Facts:
skiflil Ξ zeskil; steflinar Ξ sabru; dastok Ξ truplorer; bobedri Ξ zumikles; kuri Ξ desta; brovor Ξ gola
kugrol Ξ babriflok; groku Ξ sazo; skekida Ξ gigramo; buza Ξ klusten; seve Ξ stosur; gepe Ξ fasol
lizin Ξ grufa; klusten Ξ dutiflan; bribam Ξ gizar; broplal Ξ flustagur; gigramo Ξ zonak; grerur Ξ feplek
gagro Ξ susak; staromon Ξ plugre; klodram Ξ peruvul; flabre Ξ gepe; plugre Ξ traskem; sabru Ξ skoflin
stosur Ξ geke; trupedrim Ξ brovor; kenik Ξ kesa; sezi Ξ bozul; zitren Ξ klodram; grufa Ξ kavasker
plumedrik Ξ fadir; tolak Ξ skubu; feske Ξ zuskik; zumikles Ξ dukom; brufus Ξ drutrik; tifos Ξ sketrel
susak Ξ kuri; geke Ξ vestak; gabra Ξ zitren; zonak Ξ kladrotran; plogar Ξ sezi; skepam Ξ kunis
fasol Ξ plumedrik; kavasker Ξ grerur; sazo Ξ lekem; kesa Ξ plirim; stetri Ξ skiflil; gola Ξ flelidol
plirim Ξ staklu; zunusku Ξ gagro; fludal Ξ tritel; zoklestom Ξ geto; zuplu Ξ skaso; lizo Ξ badrepom
vaklur Ξ trupedrim; skubu Ξ mefa; bekanal Ξ trozo; flustagur Ξ fludal; klabuk Ξ lilu; gritren Ξ kenik
zuskik Ξ ketrur; dukom Ξ sopem; stuske Ξ breme; rekatra Ξ bekanal; kladrotran Ξ pugo; tritel Ξ klabuk
drutrik Ξ stuske; trozo Ξ gredrotri; vestak Ξ gipetre; dustus Ξ bribam; kunis Ξ trarak; bozul Ξ lizin
mefa Ξ brufus; suvor Ξ gidram; pugo Ξ pladreke; babriflok Ξ feske; peruvul Ξ zunusku; gaklu Ξ bokam
gizar Ξ gritren; traskem Ξ suvor; zeskil Ξ zuplu; staklu Ξ broplal; fopla Ξ steflinar; gipetre Ξ kugrol
gidram Ξ gabra; noklam Ξ ritrom; skaso Ξ tolak; lekem Ξ noklam; dolal Ξ bobedri; pladreke Ξ doruk
badrepom Ξ dustus; skiflil δ 119; steflinar δ 505; dastok δ 505; bobedri δ 505; fadir δ 505
kuri δ 505; brovor δ 505; kugrol δ 505; feplek δ 505; lerum δ 301; groku δ 505
skekida δ 301; buza δ 505; seve δ 505; gepe δ 301; lizin δ 505; klusten δ 505
bribam δ 505; broplal δ 301; gigramo δ 119; grerur δ 505; breme δ 505; gagro δ 505
staromon δ 505; klodram δ 505; flabre δ 505; plugre δ 505; sabru δ 505; ketrur δ 119
stosur δ 119; trupedrim δ 301; kenik δ 301; sopem δ 301; sezi δ 505; zitren δ 505
grufa δ 505; plumedrik δ 301; tolak δ 505; feske δ 505; zumikles δ 505; doruk δ 301
geto δ 301; lilu δ 301; brufus δ 505; tifos δ 301; susak δ 505; geke δ 301
gabra δ 505; zonak δ 505; plogar δ 505; skepam δ 505; fasol δ 505; flelidol δ 505
kavasker δ 505; sazo δ 505; kesa δ 505; skoflin δ 505; stetri δ 505; gola δ 301
plirim δ 505; zunusku δ 505; desta δ 505; fludal δ 505; zoklestom δ 301; zuplu δ 301
lizo δ 505; foskuna δ 119; vaklur δ 505; skubu δ 505; bekanal δ 301; flustagur δ 301
klabuk δ 505; gritren δ 301; zuskik δ 119; dukom δ 505; stuske δ 119; rekatra δ 505
kladrotran δ 119; tritel δ 119; drutrik δ 301; trozo δ 301; trarak δ 505; nadol δ 505
vestak δ 505; dustus δ 505; dutiflan δ 301; kunis δ 505; sketrel δ 301; bozul δ 301
mefa δ 119; suvor δ 505; pugo δ 505; babriflok δ 119; peruvul δ 301; gaklu δ 119
gizar δ 505; bokam δ 505; traskem δ 505; zeskil δ 301; staklu δ 505; fopla δ 505
gredrotri δ 119; truplorer δ 505; gipetre δ 505; gidram δ 505; noklam δ 301; ritrom δ 505
skaso δ 301; lekem δ 301; dolal δ 119; pladreke δ 301; badrepom δ 505; skiflil ζ 686
steflinar ζ 686; dastok ζ 401; bobedri ζ 113; fadir ζ 113; kuri ζ 113; brovor ζ 113
kugrol ζ 686; feplek ζ 113; lerum ζ 401; groku ζ 686; skekida ζ 536; buza ζ 113
seve ζ 686; gepe ζ 401; lizin ζ 113; klusten ζ 113; bribam ζ 401; broplal ζ 401
gigramo ζ 686; grerur ζ 113; breme ζ 536; gagro ζ 113; staromon ζ 113; klodram ζ 401
flabre ζ 113; plugre ζ 536; sabru ζ 113; ketrur ζ 686; stosur ζ 401; trupedrim ζ 536
kenik ζ 113; sopem ζ 113; sezi ζ 113; zitren ζ 686; grufa ζ 401; plumedrik ζ 401
tolak ζ 113; feske ζ 113; zumikles ζ 113; doruk ζ 401; geto ζ 686; lilu ζ 113
brufus ζ 401; tifos ζ 113; susak ζ 113; geke ζ 113; gabra ζ 113; zonak ζ 113
plogar ζ 113; skepam ζ 113; fasol ζ 686; flelidol ζ 401; kavasker ζ 113; sazo ζ 686
kesa ζ 113; skoflin ζ 686; stetri ζ 113; gola ζ 113; plirim ζ 113; zunusku ζ 113
desta ζ 401; fludal ζ 113; zoklestom ζ 536; zuplu ζ 113; lizo ζ 113; foskuna ζ 113
vaklur ζ 113; skubu ζ 113; bekanal ζ 113; flustagur ζ 401; klabuk ζ 113; gritren ζ 113
zuskik ζ 113; dukom ζ 113; stuske ζ 113; rekatra ζ 401; kladrotran ζ 113; tritel ζ 686
drutrik ζ 401; trozo ζ 401; trarak ζ 401; nadol ζ 113; vestak ζ 401; dustus ζ 686
dutiflan ζ 686; kunis ζ 113; sketrel ζ 113; bozul ζ 686; mefa ζ 536; suvor ζ 536
pugo ζ 401; babriflok ζ 536; peruvul ζ 401; gaklu ζ 113; gizar ζ 113; bokam ζ 113
traskem ζ 113; zeskil ζ 113; staklu ζ 686; fopla ζ 113; gredrotri ζ 401; truplorer ζ 401
gipetre ζ 401; gidram ζ 113; noklam ζ 401; ritrom ζ 113; skaso ζ 401; lekem ζ 113
dolal ζ 113; pladreke ζ 113; badrepom ζ 536

Known rows:
dolal: [ 3 -1 -5  9  2  0  5  4  0 -2  2  3 -5 -1  3 -2  5  3  0  0 -1 -1 -3 -4
  7  1 -3 -1  7  1  3 -1  1  2  0  1  0 -1 -2  2 -3  0]
grerur: [-17   1  -5   0   6  -1   5  15  -3   0   6  -3   1   2  19  11  11   7
  -4   1  -3  13   7  -5   5   1   4  17   3  -2  -1   2  11  10 -15   3
 -15  -8  -4  -6 -11  -6]
sazo: [  1   1   5  -3   8   4  -4  -7  -2   0   7   1   6   2   5  -6   4  -1
   7  -3   0   9   5   5  -2  -5 -12 -14  17   0 -11  -3  -2  -1  -3  -4
   4  -1   2   8  -1  -9]
lerum: [-12  -1   9 -15 -10  -3  -9  -4   0   5 -12 -12   3  -1 -11   8 -17  -7
  -7   1  -1   2   7   7 -12   0  18   8 -28   0   3   8  -2  -5   0   0
  -4   0   5 -11   1   1]
zumikles: [ 4 -1 -5  9  4  1  5  5 -1 -2  3  4 -7 -1  4  1  4  3 -2  1 -2  0 -2 -5
  9  0 -3 -3 10  1  2 -1  0  2 -1  2  0 -1 -2  3 -2  0]
staklu: [ -7   5   5  19   1  10  -8 -18  19   0   4 -15  -4   6 -36  -6  16  -1
  17   4  10  24   1  -5 -27   0 -18 -12   4  -3 -13 -17  18   0   8  -1
   3   9  11   6  36  -9]
zuplu: [  6   0 -11  37   3  10 -11  33  -5 -10  12  34 -38  -5  15  15 -19  -5
 -21  -4   0  16   0   3   9  -2 -11   0  36   2   7  -1  -1 -21  -6  -4
  16   8  12   0 -39   8]
dustus: [  3   5  31   1   1   9  -3  -4 -20   1   4  11  26  -1  10 -20  10 -15
 -11   1 -15   3   8  -6  -1  -7  -7  -4  -6   1 -19  -4   0  10   3  -7
  17  -6   1  24  21   1]
kuri: [  0   0 -10  -2   5   0   1  -4  15  -4  -8   7   2   4   4 -15 -10   0
 -16  -5  -2 -11 -16  -9   7   7 -17   9  -2   1   1   1   9  15  -6   3
   5  -8  -5  -7  -4  -6]
dutiflan: [-14   3  -3  -1   2  -3 -12 -14  -4   5 -11 -16  10   0 -13  -8 -17  -2
  -3  -1  -7  13   7  13 -14  -5  12   0 -10  -1   3   6   3  -7  -4  -9
  -4  -3   4  -9   8 -13]
kesa: [ -2   5  14  25  -7   9   4   0   2  -1   0   1   1  -1 -21 -11  17  -7
  -6   8  -4   4  -3 -19  -9   2  -5   7 -15   0  -5 -11  15  12  11   2
  10   2   4  12  38   8]
fludal: [ -5   0 -18  27   2   5   1  -5  28  -3   3 -15 -29   4 -35   8  12   9
  18   5  16  18  -7  -8 -14   6 -13  -7  12  -2   4 -13  17  -3   6   6
  -8  11   7  -7  19  -5]
plirim: [ -4   4   5  29  -5   8   2  -3  12  -1   0  -6  -8   1 -30  -7  17  -3
   3   8   3  10  -5 -18 -13   4  -8   4  -9  -1  -3 -13  18   8  10   3
   5   6   6   6  37   4]
kugrol: [  6   0  -8  -9  13  -2  14  -2 -27  -7  24 -25  19  11 -18  -2 -11   2
  14 -11   2  -9 -11  20  -7  -6  -5 -26 -21  -1 -28  -7  -9   5   9   5
   7  18  -1  10   6 -21]
trozo: [ -1  -2  15 -15  -6   2  -4   1   1   2   0  -1   1   1   0   9  -3  -8
   0   0   4  -1   6   2  -5   1   2  -1 -11   0  -6   1  -5  -1   1   3
   1   1   4   1  -5   4]
zunusku: [ 12  -3  -7 -11  11   1   1 -14  29  -4 -13  19   6   8  11 -27 -10  -3
 -17 -10   3 -26 -31 -17  15   8 -30  12  10   0   2  -1  12  33 -10   4
   8 -12  -7  -8 -15  -7]
zuskik: [  2  -1 -12   7   4  -3  12   6 -12  -4   7 -11   1   2 -11   0  -7   3
   0  -3  -1  -9 -10   3   3   0   6  -4 -15   0  -4   0  -2   4   5   4
   1   7  -2   0   4  -5]
flabre: [ 3 -1 -5  9  3  0  5  4  0 -2  2  2 -6 -1  3 -2  4  3 -1  0 -1 -1 -3 -5
  8  1 -3 -1  6  1  2 -1  1  2  0  2  0 -2 -2  1 -2  0]

Rows:
No name comes twice in this set of rows, the named rows included.
[ 47  -9   5  -4   9  -4   0 -10 -11  11  -2  25  -5  -3   7  18  20   2
  37   1   6  -8  -1   1   5 -14  38  -8  45  -4  21  -3 -14   6   6 -15
 -10  14   7   9  -6  22] | suvor
[-14   1 -16  12  -3  -6  -3  -3   3   2 -14 -16  -7  -2 -19  -1 -15   3
  -8   2  -5   6  -1   3  -7   1  19  10 -15   0  17   7   8  -4  -2  -3
  -9  -1   1 -16  10  -5] | lilu
[ -7   6 -13 -14  -8 -10 -11  -8  -1   6 -12  -2  12   0  -8  -1 -12   6
  -4   1  -4   1   2  12 -16   2  20  19 -22  -2  14   4   1 -12   2  -8
  -5   6  -5 -12  19   7] | breme
[  6  -2  -9 -12  11   1   0 -11  28  -6 -11  17   5   9  11 -27 -12  -2
 -20  -9   1 -23 -29 -16  14  10 -33  12   5   1  -1  -1  14  30 -10   5
  10 -12  -8  -7 -13  -9] | gagro
[ -4   0 -15  18   1   1   1  -1  14  -2   0 -10 -19   1 -20   4   3   7
   8   3   7   9  -5  -4  -6   3  -3  -2   6  -1   7  -5  10  -2   2   3
  -6   5   3  -6  10  -3] | klabuk
[  1   8 -14  30 -12   2  -4  23   2  -8   8  25  -8  -9  22  -4  -4   5
  -7  -3   6  -3  -2   7   2   0 -16  16  18   3  10  -1  -5 -30   0  -3
  16   5   5  -7 -43  15] | tolak
[-4  0 -5  5  4  0  6  8 -1 -2  5  1 -2  0 10  3  8  5  0  1 -1  4  1 -5
  6  1 -2  6  6 -1  0  0  4  5 -5  3 -6 -4 -3  0 -6 -2] | plogar
[ -8   0  11   6  -9   9  -7  -9  28   0   2 -15 -19   6 -40  15  12  -4
  18   6  20  17   1  -7 -26   6 -12  -6 -10  -2 -10 -15  13  -2  10   9
  -2  13  12  -2  26   2] | broplal
[  7  -2 -10  33   6  11 -10  31  -5 -10  12  32 -39  -4  13  16 -19  -5
 -21  -3  -1  17  -1   1  11  -2  -9  -4  36   2   5  -1   0 -16  -6  -3
  14   7  12   3 -32   4] | zeskil
[-16  -1   6 -18  -9  -3 -11  -6   5   5 -16 -12   5   1 -12   4 -24  -9
 -13   0  -2  -1   3   6 -12   2  14  11 -32   0   4   9   1  -1  -3   0
  -3  -2   3 -15   1  -2] | desta
[ 11   4  15 -13  -1   3  -5   3 -14   2   4  23  11   2  11  -2   8  -5
 -10   1  -9  -1   3  -5  -1   1   1   7  -4  -1  -6  -6  -1   7   5  -5
  11   5  -6  19  28  13] | badrepom
[ -1  12 -14  23 -21  -4   2  13   4  -5   5  16  12 -11  22 -17   8  10
   3  -2   9 -14  -3   8  -2   1 -17  24   2   4  10  -1  -7 -31   4  -2
  13   2   0 -10 -41  18] | skubu
[  3  -1  -7  15   4   3   1  11  -1  -4   5  10 -14  -2   4   3  -3   0
  -7   0  -1   3  -2  -3   8   0  -3  -2  14   1   3  -1   1  -2  -2   0
   3   1   2   2  -9   1] | stetri
[  1   1   2  -4   7   2  -1  -8  -6  -1   8  -5  10   4  -1  -7   1   0
   8  -4   1   4   2   8  -5  -5 -10 -14   7  -1 -13  -4  -2   0   0  -3
   4   2   1   7   1 -11] | seve
[  2  -4  -9  -6   4  -3   4  -7   6  -1  -5  -3 -17  -6   5  -3   2   9
  -4   5  -8   1   9  -1  20   6 -12 -29  25   4   7   7 -13 -15   1   4
  -3 -13 -14   8  14  -3] | pladreke

The same nodes again, as new rows of numbers:
Known rows:
lerum: [  0  -2 -25  10 -18   3  -5  -4  19  15   0  -1   2]
sazo: [  1   0   2  -2  -1 -18  -1   3  12   4   0  -5  -8]
stuske: [-5  4  2  1  3 -6 -6 -9  9  2  9 13 -1]
bekanal: [-6  5  6  5  4 -2  2  0 -4  2  0  4  3]
gredrotri: [  0  -2 -28  10 -20   3  -5  -5  19  16   0   0   2]
plugre: [ -5   7   8   5 -26  -3   1   3  -2   4   0   6  -9]
flustagur: [  6  -5 -20   6  19  12  -4  -7  -3  14  14  -9   6]
seve: [  2   1  -1  -1  -3 -19  -2   3  10   3   2  -7 -10]
skiflil: [ -1  -7  -4   1  -5 -19  -1   5  10   7  -1  -7 -11]
noklam: [ 2  1 -2  7 -4  0 -1  1 11  9  1 -1  2]
grufa: [ -7   2  40   9  38  -3  -8 -10  15   7   1  29  -6]
kavasker: [-14   5  38   7  37  -4  -4 -10   1   2  -1  30  -3]
bobedri: [-6  5  7  4  5 -2  2  0 -4  2 -2  5  3]
gigramo: [  5   5  17  -9  -7 -14   2   1  11  10 -16   5  -5]
kugrol: [ 11   7  -1   2  -9 -30  -2  10  -8  -2  11  -5 -25]
lilu: [ -7   0 -29   9 -13   5  -3  -8   2  13   0   5   4]
tifos: [-6  4  0  5  2 -1  1 -1 -2  3 -1  4  4]
tritel: [  4  -4 -14  -1  11  -8  -5  -5   1  10   9  -9  -5]

Rows:
No name comes twice in this set of rows, the named rows included.
[  1  -4  -3   3  11  -1   4  10  19  -9   2 -24  12] | bribam
[ -7   1  34   1  31 -19  -8  -7  16   3  -1  19 -14] | bozul
[  1  10   5   7  -1 -10   2   5 -18  -1   6   6  -9] | geke
[ -5  -3 -11   1  24   3   6   4   0 -12   6 -22  16] | kenik
[  2   0 -22   7 -23   5  -3  -5  19  19  -7   5   3] | doruk
[-6  6  3  6 -3 -2  2  1 -5  2  0  6  4] | staromon
[ -6   9 -12   5 -30 -15   1   8  18   3  -2 -20   6] | zitren
[-10   1 -17  10  -7   2  -4  -9   7  11  -3  12   2] | feplek
[ -8  10 -13  11 -16   3   2   7  22   7  -4 -23  19] | klodram
[  1  -3 -30   3 -23 -15  -6  -2  18  12   0  -6 -10] | ketrur
[ 2  1  0  6 -1 -1 -1  1 11  8  2 -2  2] | rekatra
[-19  11  -8   6  13   4   5   2  17   2 -10 -25  25] | zunusku
[-10   9 -13   9  -3   4   3   5  27   7  -6 -28  22] | peruvul
[ 6  5  2  7 -3 -6 -1  5  1  5  6 -1 -6] | stosur

